Below are the code and all the weights of a small trained network. Each question names an input and a target symbol and asks about switching units off, where a switched-off unit gives its printed mean instead of its output.

import numpy as np


def w(rows, s, z=0):
    codes = np.array(rows[::2]) - 128.0
    scale = np.full(codes.shape[1], s)
    scale[-1] = z or s
    return codes * scale


def f(y):
    return y / 2 * (1 + np.tanh(0.7978845608 * (y + 0.044715 * y**3)))


def softmax(a):
    e = np.exp(a - a.max(-1, keepdims=True))
    return e / e.sum(-1, keepdims=True)


def log_softmax(a):
    a = a - a.max(-1, keepdims=True)
    return a - np.log(np.exp(a).sum(-1, keepdims=True))


def net(x, mask):
    ids = ['ΔΩαβγζηθμξπσφψ'.index(c) for c in x.split()]
    T = len(ids)
    res = E[ids] + P[:T]
    r = res
    for j in range(3):
        rows = slice(2 * j, 2 * j + 2)
        q, k, v = (r @ M[0][rows].T for M in (Q, K, V))
        z = softmax(np.where(np.tri(T) > 0, q @ k.T / 2**0.5, -1e9)) @ v
        o = O[0][rows]
        res = res + np.where(mask[j], z, o[:, -1]) @ o[:, :-1]
    y = f(res @ A[0][:, :-1].T + A[0][:, -1])
    res = res + np.where(mask[3:11], y, B[0][:, -1]) @ B[0][:, :-1]
    return log_softmax(res[-1] @ U[:, :-1].T + U[:, -1])


Q, K, V, O, A, B = {}, {}, {}, {}, {}, {}
E = w([
[187,245,82,125],'Δ',
[200,194,166,62],'Ω',
[107,176,96,101],'α',
[84,110,76,123],'β',
[161,194,70,139],'γ',
[86,161,160,48],'ζ',
[178,95,144,84],'η',
[172,85,165,61],'θ',
[65,93,127,78],'μ',
[153,43,115,109],'ξ',
[225,184,152,73],'π',
[73,107,174,38],'σ',
[201,96,131,99],'φ',
[201,180,176,54],'ψ',
],0.011)
P = w([
[95,141,1,46],'0',
[131,169,119,174],'1',
[122,154,82,141],'2',
[102,129,121,181],'3',
[108,135,97,154],'4',
[101,149,86,147],'5',
[108,137,82,136],'6',
[129,132,72,120],'7',
[120,131,73,109],'8',
[94,147,57,86],'9',
[117,145,44,101],'10',
[126,138,24,76],'11',
[107,158,69,80],'12',
[110,158,34,68],'13',
],0.005)
Q[0] = w([
[136,122,106,86],'head 0',
[129,127,159,122],'head 0',
[117,126,200,190],'head 1',
[120,132,225,252],'head 1',
[144,123,92,101],'head 2',
[111,140,117,109],'head 2',
],0.045)
K[0] = w([
[130,131,73,79],'head 0',
[121,122,131,162],'head 0',
[110,137,178,202],'head 1',
[118,133,247,255],'head 1',
[122,108,106,77],'head 2',
[154,115,107,107],'head 2',
],0.036)
V[0] = w([
[91,129,192,75],'head 0',
[189,87,209,55],'head 0',
[184,152,110,135],'head 1',
[159,214,166,94],'head 1',
[82,39,84,119],'head 2',
[4,222,134,125],'head 2',
],0.016)
O[0] = w([
[92,127,207,71,156],'head 0',
[174,44,195,37,171],'head 0',
[170,103,81,135,179],'head 1',
[144,113,2,43,253],'head 1',
[107,96,228,224,157],'head 2',
[6,192,138,85,121],'head 2',
],0.0089,0.0044)
A[0] = w([
[139,98,57,88,18],'neuron 0',
[104,67,90,164,230],'neuron 1',
[140,89,106,173,148],'neuron 2',
[117,163,149,77,22],'neuron 3',
[46,10,86,163,65],'neuron 4',
[110,162,125,154,71],'neuron 5',
[177,216,169,100,2],'neuron 6',
[133,162,96,176,74],'neuron 7',
],0.012,0.0051)
B[0] = w([
[107,93,158,214,254],'neuron 0',
[149,219,184,58,170],'neuron 1',
[161,201,121,95,139],'neuron 2',
[106,55,57,190,143],'neuron 3',
[118,97,162,226,148],'neuron 4',
[119,148,85,91,128],'neuron 5',
[68,10,86,193,138],'neuron 6',
[148,128,187,106,134],'neuron 7',
],0.013,0.0094)
U = w([
[172,207,47,235,83],'Δ',
[179,53,84,140,102],'Ω',
[139,214,51,71,155],'α',
[117,173,152,161,156],'β',
[191,226,44,143,132],'γ',
[100,123,62,4,181],'ζ',
[237,119,146,35,171],'η',
[228,86,161,21,157],'θ',
[84,105,186,130,151],'μ',
[240,115,224,198,4],'ξ',
[214,66,92,165,113],'π',
[87,81,136,27,151],'σ',
[254,121,134,42,148],'φ',
[194,42,92,134,139],'ψ',
],0.0055,0.0038)

Each question gives the input, a string of symbols that net reads in full, and the target symbol t.
The units are the heads (2 rows each of Q, K, V and O) and the neurons (one row each of A and B). Each row of codes is followed by its name. A weight is (code - 128) times the scale printed after its matrix; where a second scale follows, it is the last column's (O, A, B and U).
mask holds one flag per unit, heads first, then neurons. A switched-off unit (its flag False) gives its mean, the last column of its rows in O or B, instead of its output. The means were averaged over made-up inputs and are rounded, as every weight is.
A unit's drop is (log p(t) with every unit on - log p(t) with that unit switched off) / (log p(t) with every unit on - log p(t) with every unit switched off).
The circuit of an input: a set's keep is (log p(t) with only the set's units on - log p(t) with every unit switched off) / (log p(t) with every unit on - log p(t) with every unit switched off). Starting from all 11 units, units are removed one at a time, each time the one whose removal leaves the highest keep (on an exact tie, the one counted first), for as long as the keep stays at least 0.8.
units of the circuit, in order: the units of the circuit, biggest drop first
k most important neurons: the k neurons with the biggest drops, biggest first
which heads matter: for each layer, one digit per head in row order, 1 if its drop is at least 0.15 and else 0, layers parted by /
drop when u is switched off: that unit's drop, to one decimal
input μ ψ μ μ μ ζ Ω, target μ: units of the circuit, in order -> [head 1; head 2]
input Δ ψ ψ, target Δ: units of the circuit, in order -> [neuron 0; head 0; head 1]
input ξ ψ ψ, target ξ: units of the circuit, in order -> [head 1]
input β β μ, target β: units of the circuit, in order -> [head 2; head 0; head 1]
input ξ σ Ω, target ξ: which heads matter -> 011
input ζ ζ Δ, target ζ: which heads matter -> 001
input ζ π σ, target ζ: 2 most important neurons -> [neuron 0; neuron 4]
input μ μ ζ μ, target μ: units of the circuit, in order -> [head 2; head 1]
input ξ Δ Ω μ φ β, target ξ: which heads matter -> 011
input ζ Ω ζ Δ Ω θ ζ, target ζ: units of the circuit, in order -> [neuron 0; head 2; neuron 4]
input ξ β ζ, target ξ: which heads matter -> 011
input γ β μ α, target α: 2 most important neurons -> [neuron 0; neuron 5]
input α Δ γ, target α: 2 most important neurons -> [neuron 0; neuron 5]
input Δ Δ ψ, target Δ: units of the circuit, in order -> [head 0]
input ζ σ η μ μ ψ ζ α, target ζ: drop when head 2 is switched off -> 0.3
input μ ζ ψ μ θ σ ψ σ ζ β, target μ: drop when neuron 5 is switched off -> 0.0
input ζ μ Ω ζ ζ, target ζ: drop when neuron 5 is switched off -> 0.0
